Here is a tiny trained network, its code and every weight. The questions are about switching its units off for an input and a class, where a switched-off unit gives its printed mean instead of its output.

import numpy as np


def w(rows, s, z=0):
    codes = np.array(rows[::2]) - 128.0
    scale = np.full(codes.shape[1], s)
    scale[-1] = z or s
    return codes * scale


def norm(h):
    return h / np.sqrt((h * h).mean(-1, keepdims=True) + 1e-5)


def f(y):
    return np.maximum(y, 0)


def log_softmax(a):
    a = a - a.max(-1, keepdims=True)
    return a - np.log(np.exp(a).sum(-1, keepdims=True))


def net(x, mask):
    res = np.array(x, float).reshape(1, 8) / 4 @ E
    u = 0
    for l in range(4):
        y = f(norm(res) @ A[l][:, :-1].T + A[l][:, -1])
        res = res + np.where(mask[u : u + 10], y, B[l][:, -1]) @ B[l][:, :-1]
        u += 10
    return log_softmax(norm(res)[-1] @ U[:, :-1].T + U[:, -1])


A, B = {}, {}
E = w([
[118,181,20,167,108,177,249,41,100,39,112,89],'x0',
[232,219,175,141,21,115,82,52,148,115,102,116],'x1',
[211,159,157,132,212,162,192,167,202,47,163,183],'x2',
[128,127,126,128,126,128,128,129,126,126,129,128],'x3',
[162,99,181,128,156,37,191,110,141,123,133,48],'x4',
[123,199,98,226,144,161,174,131,150,251,189,114],'x5',
[162,57,110,68,52,199,150,141,160,177,170,105],'x6',
[170,101,140,196,238,254,70,107,116,139,5,34],'x7',
],0.0043)
A[0] = w([
[164,111,105,82,39,76,202,191,122,154,163,157,142],'L0N0',
[52,159,90,159,79,97,76,130,114,166,128,88,149],'L0N1',
[114,141,220,169,156,93,102,144,64,138,121,185,159],'L0N2',
[121,141,113,183,151,110,137,85,83,96,117,150,106],'L0N3',
[100,126,36,167,149,98,182,51,130,99,88,112,88],'L0N4',
[183,143,109,125,148,119,164,168,170,110,120,148,3],'L0N5',
[167,144,152,135,94,138,118,97,114,125,146,110,84],'L0N6',
[108,104,177,139,133,38,175,111,153,125,141,1,89],'L0N7',
[116,84,156,142,149,180,123,112,114,125,124,86,55],'L0N8',
[91,143,78,160,86,192,59,150,117,110,129,213,74],'L0N9',
],0.007,0.0037)
B[0] = w([
[180,125,61,132,222,95,66,92,125,116,110,71,253],'L0N0',
[193,144,233,105,203,164,155,89,99,62,227,55,243],'L0N1',
[46,192,115,144,99,112,118,153,190,50,123,52,217],'L0N2',
[49,163,127,93,107,104,59,179,204,87,132,95,188],'L0N3',
[122,110,107,197,60,157,122,173,136,77,163,102,235],'L0N4',
[149,149,158,114,149,242,64,77,105,84,189,191,148],'L0N5',
[213,146,114,170,150,126,176,232,82,186,65,205,164],'L0N6',
[107,76,142,210,102,172,117,29,183,131,116,239,218],'L0N7',
[207,123,31,98,214,99,71,129,127,162,66,105,178],'L0N8',
[145,32,169,253,107,40,174,6,222,119,102,168,209],'L0N9',
],0.005,0.0048)
A[1] = w([
[107,75,146,62,105,129,119,146,53,60,52,186,2],'L1N0',
[72,32,135,162,214,178,146,139,118,95,160,145,138],'L1N1',
[103,116,103,119,111,61,165,133,86,133,133,181,85],'L1N2',
[63,99,148,151,59,114,126,84,3,170,118,86,71],'L1N3',
[86,96,139,154,107,152,89,74,82,138,130,204,139],'L1N4',
[52,95,69,124,153,112,152,173,105,146,115,114,80],'L1N5',
[136,195,145,120,177,187,159,165,164,100,165,245,68],'L1N6',
[76,207,109,94,132,63,180,106,111,108,131,164,181],'L1N7',
[50,87,107,91,163,130,198,171,86,161,116,135,41],'L1N8',
[141,80,138,95,89,148,192,95,157,152,143,81,122],'L1N9',
],0.0068,0.0033)
B[1] = w([
[121,133,157,30,86,105,217,125,216,178,108,35,154],'L1N0',
[160,191,190,130,119,109,142,116,82,139,68,182,254],'L1N1',
[174,182,84,150,116,102,126,68,160,169,122,146,143],'L1N2',
[188,115,216,39,185,198,100,136,82,9,201,110,168],'L1N3',
[121,109,196,109,211,136,183,74,176,123,126,191,160],'L1N4',
[123,136,172,129,115,132,177,141,42,93,87,145,163],'L1N5',
[142,122,216,99,172,155,116,84,108,98,170,79,177],'L1N6',
[109,130,83,127,138,142,40,118,133,130,114,89,176],'L1N7',
[137,165,131,142,153,74,126,124,11,150,97,227,145],'L1N8',
[148,120,94,146,133,185,121,151,177,128,134,254,171],'L1N9',
],0.0065,0.0062)
A[2] = w([
[86,68,104,163,145,65,176,253,69,93,101,190,58],'L2N0',
[119,81,86,64,112,90,178,96,152,45,64,124,141],'L2N1',
[107,107,136,162,227,174,139,142,234,105,55,84,123],'L2N2',
[58,119,215,124,123,93,71,189,141,216,143,94,123],'L2N3',
[201,202,162,136,33,138,120,147,119,147,107,139,66],'L2N4',
[181,178,113,123,88,105,112,63,232,97,144,114,185],'L2N5',
[92,156,163,174,126,160,181,109,83,244,206,112,3],'L2N6',
[200,185,158,154,27,151,58,107,196,166,50,64,128],'L2N7',
[134,78,143,117,121,98,67,69,3,154,140,85,154],'L2N8',
[165,187,164,44,35,163,82,94,127,99,40,156,108],'L2N9',
],0.0046,0.0029)
B[2] = w([
[146,122,146,154,150,80,137,156,86,160,100,121,147],'L2N0',
[129,180,179,153,47,133,185,127,166,254,179,13,195],'L2N1',
[166,76,90,82,111,116,73,76,135,159,103,53,231],'L2N2',
[136,112,96,194,51,187,124,169,111,19,122,101,170],'L2N3',
[163,155,123,166,150,127,144,149,30,78,123,205,155],'L2N4',
[51,97,172,98,126,140,163,146,110,151,88,128,253],'L2N5',
[111,163,169,86,149,97,184,155,159,210,140,80,150],'L2N6',
[84,127,120,109,224,103,161,180,63,143,73,172,220],'L2N7',
[233,150,115,99,191,159,147,132,173,81,128,174,185],'L2N8',
[126,107,135,121,197,43,209,182,102,168,154,96,195],'L2N9',
],0.0062,0.0052)
A[3] = w([
[106,141,127,87,106,136,199,104,85,95,83,146,216],'L3N0',
[120,138,121,114,95,97,131,107,87,143,141,137,79],'L3N1',
[100,160,78,84,102,30,117,93,150,125,253,178,29],'L3N2',
[141,64,193,141,167,128,63,230,161,146,87,128,125],'L3N3',
[152,148,169,187,156,94,126,92,141,137,72,100,252],'L3N4',
[131,160,170,113,116,63,146,141,134,113,166,185,118],'L3N5',
[128,29,212,146,112,72,74,167,99,156,144,129,61],'L3N6',
[107,192,117,201,158,175,125,129,127,212,174,120,112],'L3N7',
[213,38,85,64,106,196,179,181,129,199,159,192,119],'L3N8',
[106,74,89,125,121,158,182,123,107,80,74,91,64],'L3N9',
],0.0068,0.0015)
B[3] = w([
[158,159,138,181,117,109,98,170,137,174,188,180,187],'L3N0',
[147,142,167,145,132,157,68,181,66,121,119,106,136],'L3N1',
[178,93,63,111,155,211,87,124,119,189,33,101,171],'L3N2',
[132,171,45,153,56,155,173,87,119,125,202,107,216],'L3N3',
[98,70,112,70,122,108,118,130,110,147,138,212,254],'L3N4',
[133,113,112,138,135,188,162,115,80,164,85,112,175],'L3N5',
[158,178,127,214,116,182,155,145,178,130,144,149,182],'L3N6',
[150,103,170,30,52,33,159,157,174,145,131,72,173],'L3N7',
[2,117,149,129,149,63,61,143,109,34,94,112,199],'L3N8',
[143,176,96,146,83,146,90,156,173,172,199,127,174],'L3N9',
],0.0081,0.0075)
U = w([
[172,129,41,109,166,150,89,108,97,182,63,93,186],'0',
[177,131,214,91,174,176,129,95,119,59,181,113,129],'1',
[130,162,161,159,139,81,170,165,44,161,104,199,93],'2',
[124,181,87,213,33,157,139,152,156,106,175,99,65],'3',
[103,132,185,63,86,52,170,136,168,190,133,70,78],'4',
[93,73,153,161,115,122,141,51,187,155,111,196,107],'5',
[10,125,117,128,131,74,83,145,121,57,112,114,248],'6',
],0.012,0.0013)

Each question gives the input, the list of numbers given to net, and the class t.
The units are the neurons (one row each of A and B). Each row of codes is followed by its name. A weight is (code - 128) times the scale printed after its matrix; where a second scale follows, it is the last column's (A, B and U).
mask holds one flag per neuron, layer by layer. A switched-off neuron (its flag False) gives its mean, the last column of its row in B, instead of its output. The means were averaged over made-up inputs and are rounded, as every weight is.
A unit's drop is (log p(t) with every unit on - log p(t) with that unit switched off) / (log p(t) with every unit on - log p(t) with every unit switched off).
The circuit of an input: a set's keep is (log p(t) with only the set's units on - log p(t) with every unit switched off) / (log p(t) with every unit on - log p(t) with every unit switched off). Starting from the 12 units with the biggest drops (on a tie, the unit counted first), units are removed one at a time, each time the one whose removal leaves the highest keep (on an exact tie, the one counted first), for as long as the keep stays at least 0.8.
circuit, biggest first: the units of the circuit, biggest drop first
unit that matters most: the unit with the biggest drop
top k neurons: the k neurons with the biggest drops, biggest first
k most important neurons of layer l: the k neurons of layer l with the biggest drops, biggest first
input [-5,-5,-7,-6,-5,4,0,0], class 1: circuit, biggest first => (L1N3, L0N1)
input [6,-2,4,-7,0,-4,-1,-5], class 3: unit that matters most => L0N4
input [1,-8,-6,7,5,4,2,-3], class 2: top 2 neurons => (L1N1, L1N8)
input [5,-7,1,-6,2,-7,0,-3], class 2: top 3 neurons => (L1N8, L1N1, L1N5)
input [-7,-1,-3,-4,6,-1,6,6], class 3: top 2 neurons => (L3N3, L2N3)
input [3,7,7,1,4,7,7,-3], class 1: top 2 neurons => (L0N5, L1N6)
input [-6,-7,3,8,-4,-2,-5,6], class 2: top 2 neurons => (L1N1, L0N0)
input [-7,5,6,-3,6,3,3,-2], class 3: top 3 neurons => (L3N3, L1N1, L0N1)
input [6,7,5,-4,6,8,4,-5], class 4: circuit, biggest first => (L2N5, L3N3)
input [4,3,-3,-2,3,0,-5,-5], class 0: circuit, biggest first => (L3N2, L1N1)
input [5,-5,6,-1,-8,-8,-3,8], class 0: top 4 neurons => (L2N2, L0N7, L0N8, L0N1)
input [0,3,-3,2,-1,-3,-6,5], class 6: top 4 neurons => (L0N2, L0N3, L3N2, L0N0)
input [2,-2,-3,-4,-2,-2,4,-1], class 6: circuit, biggest first => (L3N8, L1N9)
input [2,0,6,-8,-8,0,-5,2], class 5: circuit, biggest first => (L0N9)
input [0,3,8,-6,-6,7,2,-8], class 0: circuit, biggest first => (L3N2, L0N0)
input [-1,6,-8,5,-5,2,8,-5], class 1: circuit, biggest first => (L1N3, L0N1)
input [0,3,4,8,6,-2,-2,2], class 5: top 2 neurons => (L0N7, L0N1)
input [2,5,-7,-1,6,7,-7,4], class 1: top 3 neurons => (L1N3, L0N1, L2N1)
input [-3,-5,2,4,-8,-4,2,-2], class 5: top 2 neurons => (L0N9, L1N4)
input [7,-2,-1,-4,-3,-2,5,4], class 3: circuit, biggest first => (L3N9)
input [6,-1,5,-5,-4,2,-7,-2], class 6: top 4 neurons => (L0N3, L3N3, L1N7, L1N6)
input [-2,-8,5,-2,-6,-8,4,5], class 2: 4 most important neurons of layer 1 => (L1N1, L1N8, L1N5, L1N7)
input [-5,-2,6,-6,3,3,-8,1], class 6: 2 most important neurons of layer 1 => (L1N3, L1N7)
input [-6,8,-4,-1,-2,-1,3,3], class 2: circuit, biggest first => (L2N7, L2N4)
